Below is a small trained network, with its code and all its weights. Each question gives an input and a class and asks what happens when units are switched off, that is, made to give their printed mean instead of their output.

import numpy as np


def w(rows, s, z=0):
    codes = np.array(rows[::2]) - 128.0
    scale = np.full(codes.shape[1], s)
    scale[-1] = z or s
    return codes * scale


def f(y):
    return np.maximum(y, 0)


def log_softmax(a):
    a = a - a.max(-1, keepdims=True)
    return a - np.log(np.exp(a).sum(-1, keepdims=True))


def net(x, mask):
    res = np.array(x, float).reshape(1, 5) / 4 @ E
    y = f(res @ A[0][:, :-1].T + A[0][:, -1])
    res = res + np.where(mask, y, B[0][:, -1]) @ B[0][:, :-1]
    return log_softmax(res[-1] @ U[:, :-1].T + U[:, -1])


A, B = {}, {}
E = w([
[123,95,149,203,197,64,64,186],'x0',
[114,124,145,192,155,180,115,8],'x1',
[136,150,119,141,122,107,123,132],'x2',
[139,134,118,104,150,144,106,122],'x3',
[56,183,144,97,159,81,204,130],'x4',
],0.013)
A[0] = w([
[130,81,110,124,113,136,144,225,28],'N0',
[117,143,149,169,142,168,114,79,24],'N1',
[136,95,139,127,199,53,88,116,123],'N2',
[147,157,53,115,155,124,131,164,28],'N3',
[183,70,172,113,87,134,60,113,105],'N4',
[119,126,102,29,83,122,103,184,47],'N5',
[111,143,133,177,186,145,106,55,10],'N6',
[129,141,159,195,134,128,77,166,131],'N7',
[189,131,72,115,158,136,110,126,215],'N8',
[112,97,172,182,121,108,100,37,14],'N9',
[118,175,108,178,140,181,126,37,64],'N10',
[112,130,133,181,160,96,84,172,43],'N11',
[202,130,103,178,82,143,78,120,224],'N12',
[77,111,164,132,169,116,102,147,117],'N13',
[107,154,164,99,187,113,163,134,126],'N14',
[56,201,201,102,194,138,152,143,178],'N15',
[124,197,126,94,99,175,164,123,148],'N16',
[83,144,113,172,191,107,151,52,60],'N17',
[122,102,159,101,170,51,69,104,61],'N18',
[163,155,158,148,116,178,96,159,227],'N19',
[56,147,161,105,133,114,124,127,197],'N20',
[103,154,173,87,205,101,201,146,148],'N21',
[123,100,133,180,78,186,102,173,182],'N22',
[101,92,184,156,82,107,171,121,104],'N23',
[84,110,116,73,96,107,110,161,67],'N24',
[165,99,124,145,94,173,97,168,158],'N25',
[159,91,121,116,53,162,85,129,212],'N26',
[104,79,168,161,183,119,96,168,112],'N27',
[191,170,102,83,10,149,168,73,164],'N28',
[132,147,137,81,81,61,101,161,60],'N29',
[192,89,123,133,106,147,101,124,209],'N30',
[104,88,118,92,120,107,141,182,136],'N31',
[122,123,124,183,190,102,123,157,63],'N32',
[135,115,106,174,150,103,122,141,150],'N33',
[62,254,146,100,202,124,144,113,182],'N34',
[139,103,154,74,122,90,119,166,59],'N35',
],0.012,0.0013)
B[0] = w([
[204,93,88,126,135,161,165,190,206],'N0',
[160,76,84,155,178,152,104,137,193],'N1',
[49,135,131,77,167,127,172,75,217],'N2',
[137,111,94,144,148,153,160,135,161],'N3',
[176,153,186,148,76,135,90,186,212],'N4',
[162,58,65,129,145,181,119,144,207],'N5',
[178,68,87,138,163,175,139,188,215],'N6',
[68,129,116,71,140,120,91,94,211],'N7',
[130,123,158,151,91,137,158,134,172],'N8',
[153,92,76,194,162,129,148,167,213],'N9',
[140,123,71,124,152,154,180,189,232],'N10',
[102,107,109,101,136,139,181,84,222],'N11',
[133,197,181,145,98,96,116,134,218],'N12',
[58,102,155,92,117,138,151,98,189],'N13',
[171,210,137,110,88,74,72,173,189],'N14',
[162,168,213,194,99,61,50,144,223],'N15',
[61,75,190,93,122,178,190,126,203],'N16',
[157,129,73,191,196,139,110,206,214],'N17',
[98,157,121,109,95,143,170,73,192],'N18',
[131,191,145,120,91,66,73,110,175],'N19',
[103,160,181,161,128,104,29,144,182],'N20',
[169,170,165,139,119,127,78,144,220],'N21',
[140,134,177,152,54,81,107,175,191],'N22',
[121,147,130,137,145,108,107,150,161],'N23',
[112,131,133,180,169,169,153,130,175],'N24',
[162,148,177,177,113,97,80,163,200],'N25',
[149,211,214,144,119,117,137,107,207],'N26',
[28,120,132,7,162,169,142,37,225],'N27',
[1,75,165,47,132,167,195,90,250],'N28',
[182,121,66,170,139,159,107,124,192],'N29',
[144,165,186,159,122,109,113,128,202],'N30',
[139,85,112,193,188,161,120,157,191],'N31',
[85,145,127,44,131,170,141,95,211],'N32',
[64,147,151,85,139,146,173,104,184],'N33',
[149,191,161,121,84,98,52,129,236],'N34',
[162,85,48,200,179,110,153,170,185],'N35',
],0.0067,0.013)
U = w([
[157,199,237,151,102,105,32,134,249],'0',
[49,120,143,19,132,179,160,66,100],'1',
[184,95,5,172,164,183,109,166,26],'2',
],0.012,0.0013)

Each question gives the input, the list of numbers given to net, and the class t.
The units are the neurons (one row each of A and B). Each row of codes is followed by its name. A weight is (code - 128) times the scale printed after its matrix; where a second scale follows, it is the last column's (A, B and U).
mask holds one flag per neuron, in row order. A switched-off neuron (its flag False) gives its mean, the last column of its row in B, instead of its output. The means were averaged over made-up inputs and are rounded, as every weight is.
A unit's drop is (log p(t) with every unit on - log p(t) with that unit switched off) / (log p(t) with every unit on - log p(t) with every unit switched off).
The circuit of an input: a set's keep is (log p(t) with only the set's units on - log p(t) with every unit switched off) / (log p(t) with every unit on - log p(t) with every unit switched off). Starting from the 12 units with the biggest drops (on a tie, the unit counted first), units are removed one at a time, each time the one whose removal leaves the highest keep (on an exact tie, the one counted first), for as long as the keep stays at least 0.8.
circuit, biggest first: the units of the circuit, biggest drop first
most important unit: the unit with the biggest drop
k most important neurons: the k neurons with the biggest drops, biggest first
drop of u: that unit's drop, to one decimal
input [-5,8,8,-2,6], class 2: most important unit -> N10
input [8,-2,-6,-2,7], class 1: 2 most important neurons -> (N27; N2)
input [-3,-3,3,-1,3], class 0: 2 most important neurons -> (N27; N2)
input [-4,8,-6,-6,8], class 0: 3 most important neurons -> (N15; N34; N20)
input [-4,8,0,7,-7], class 2: 4 most important neurons -> (N10; N6; N9; N1)
input [-4,8,5,-3,-7], class 2: 3 most important neurons -> (N10; N9; N6)
input [6,7,1,2,-4], class 2: 4 most important neurons -> (N9; N6; N28; N17)
input [-6,7,5,6,2], class 2: 2 most important neurons -> (N17; N10)
input [7,-8,1,3,3], class 2: 4 most important neurons -> (N35; N29; N0; N28)
input [-2,-8,-1,1,7], class 2: 4 most important neurons -> (N5; N35; N29; N31)
input [0,4,-6,3,4], class 0: 3 most important neurons -> (N15; N34; N5)
input [-7,1,5,8,8], class 0: drop of N34 -> 0.2
input [4,0,-4,5,-2], class 1: drop of N6 -> 0.0
input [-4,-5,-6,2,-6], class 0: circuit, biggest first -> (N26)
input [2,-7,-8,-5,8], class 0: drop of N15 -> 0.8
